Below are the code and all the weights of a small trained network. Each question names an input and a class and asks about switching units off, where a switched-off unit gives its printed mean instead of its output.

import numpy as np


def w(rows, s, z=0):
    codes = np.array(rows[::2]) - 128.0
    scale = np.full(codes.shape[1], s)
    scale[-1] = z or s
    return codes * scale


def norm(h):
    return h / np.sqrt((h * h).mean(-1, keepdims=True) + 1e-5)


def f(y):
    return np.maximum(y, 0)


def log_softmax(a):
    a = a - a.max(-1, keepdims=True)
    return a - np.log(np.exp(a).sum(-1, keepdims=True))


def net(x, mask):
    res = np.array(x, float).reshape(1, 2) / 4 @ E
    u = 0
    for l in range(3):
        y = f(norm(res) @ A[l][:, :-1].T + A[l][:, -1])
        res = res + np.where(mask[u : u + 5], y, B[l][:, -1]) @ B[l][:, :-1]
        u += 5
    return log_softmax(norm(res)[-1] @ U[:, :-1].T + U[:, -1])


A, B = {}, {}
E = w([
[171,159,76,181,167,134,120,214,215,5],'x0',
[179,9,149,75,117,2,111,146,91,90],'x1',
],0.0054)
A[0] = w([
[152,110,183,47,158,169,102,75,2,172,52],'0.n0',
[130,94,74,130,164,124,95,91,144,85,95],'0.n1',
[119,95,112,75,48,68,115,179,76,160,32],'0.n2',
[102,170,110,189,148,152,122,172,82,122,252],'0.n3',
[66,178,114,109,104,136,158,107,106,145,49],'0.n4',
],0.0063,0.0012)
B[0] = w([
[166,139,101,96,109,114,155,146,242,125,254],'0.n0',
[162,131,60,166,149,113,175,71,179,248,168],'0.n1',
[96,151,83,209,241,207,100,147,2,113,214],'0.n2',
[129,6,195,81,118,39,180,141,88,67,198],'0.n3',
[75,169,76,181,157,50,70,159,75,103,186],'0.n4',
],0.0055,0.0062)
A[1] = w([
[32,152,159,151,114,209,119,125,127,111,114],'1.n0',
[113,93,164,87,109,100,171,76,166,131,85],'1.n1',
[151,137,140,66,110,115,138,144,213,144,252],'1.n2',
[86,94,143,58,61,59,98,144,127,78,38],'1.n3',
[146,149,122,1,108,159,128,82,86,218,86],'1.n4',
],0.0075,0.0019)
B[1] = w([
[168,87,128,149,203,2,125,139,50,185,219],'1.n0',
[78,144,79,138,118,170,112,46,192,143,159],'1.n1',
[158,135,127,138,95,197,141,128,122,97,213],'1.n2',
[20,114,75,91,90,177,97,83,191,229,174],'1.n3',
[160,199,174,155,68,127,173,153,160,55,255],'1.n4',
],0.0087,0.0041)
A[2] = w([
[118,43,147,3,167,44,101,121,81,80,6],'2.n0',
[141,204,212,161,31,124,145,120,113,102,6],'2.n1',
[102,212,7,214,173,206,181,52,165,239,238],'2.n2',
[174,88,41,157,159,148,179,142,134,114,179],'2.n3',
[108,230,216,116,66,144,150,117,124,159,111],'2.n4',
],0.0053,0.0016)
B[2] = w([
[80,229,124,225,254,63,164,176,114,170,187],'2.n0',
[152,153,107,97,196,173,145,81,185,67,200],'2.n1',
[94,13,83,11,83,148,26,44,115,207,225],'2.n2',
[95,163,181,83,51,145,147,75,115,155,253],'2.n3',
[188,42,104,188,118,166,137,241,153,5,198],'2.n4',
],0.006,0.0058)
U = w([
[202,155,121,141,71,198,191,114,206,35,175],'0',
[96,141,128,200,254,22,154,143,24,189,163],'1',
[34,62,100,31,87,213,72,49,115,248,164],'2',
[128,160,213,147,129,201,44,153,99,194,1],'3',
],0.0077,0.0032)

Each question gives the input, the list of numbers given to net, and the class t.
The units are the neurons (one row each of A and B). Each row of codes is followed by its name. A weight is (code - 128) times the scale printed after its matrix; where a second scale follows, it is the last column's (A, B and U).
mask holds one flag per neuron, layer by layer. A switched-off neuron (its flag False) gives its mean, the last column of its row in B, instead of its output. The means were averaged over made-up inputs and are rounded, as every weight is.
A unit's drop is (log p(t) with every unit on - log p(t) with that unit switched off) / (log p(t) with every unit on - log p(t) with every unit switched off).
The circuit of an input: a set's keep is (log p(t) with only the set's units on - log p(t) with every unit switched off) / (log p(t) with every unit on - log p(t) with every unit switched off). Starting from the 12 units with the biggest drops (on a tie, the unit counted first), units are removed one at a time, each time the one whose removal leaves the highest keep (on an exact tie, the one counted first), for as long as the keep stays at least 0.8.
circuit, biggest first: the units of the circuit, biggest drop first
unit that matters most: the unit with the biggest drop
k most important neurons: the k neurons with the biggest drops, biggest first
drop of u: that unit's drop, to one decimal
input [-7,-5], class 0: unit that matters most -> 1.n4
input [6,-7], class 1: circuit, biggest first -> 0.n0; 1.n0
input [-8,6], class 0: 4 most important neurons -> 1.n4; 0.n2; 0.n0; 0.n3
input [-4,-5], class 1: 3 most important neurons -> 0.n4; 1.n0; 0.n1
input [7,8], class 1: 4 most important neurons -> 0.n0; 1.n4; 2.n0; 2.n4
input [2,-3], class 2: 2 most important neurons -> 0.n2; 0.n3
input [0,-3], class 2: 3 most important neurons -> 0.n2; 1.n3; 0.n3
input [-7,6], class 0: 3 most important neurons -> 1.n4; 0.n0; 0.n2
input [-5,-4], class 0: 2 most important neurons -> 0.n2; 1.n4
input [3,4], class 1: 4 most important neurons -> 0.n0; 1.n4; 1.n3; 1.n2
input [-4,1], class 0: 2 most important neurons -> 0.n0; 1.n4
input [2,2], class 2: 2 most important neurons -> 0.n1; 0.n3
input [5,-8], class 1: 3 most important neurons -> 1.n0; 0.n0; 0.n3
input [-1,-8], class 1: unit that matters most -> 1.n0
input [-2,-4], class 1: 2 most important neurons -> 1.n0; 0.n4
input [2,3], class 2: drop of 0.n3 -> 1.8
input [-1,-5], class 1: drop of 2.n0 -> 0.0
input [-2,-6], class 1: drop of 1.n0 -> 1.3
input [3,-1], class 2: drop of 0.n2 -> 0.5
input [2,-1], class 2: unit that matters most -> 0.n2
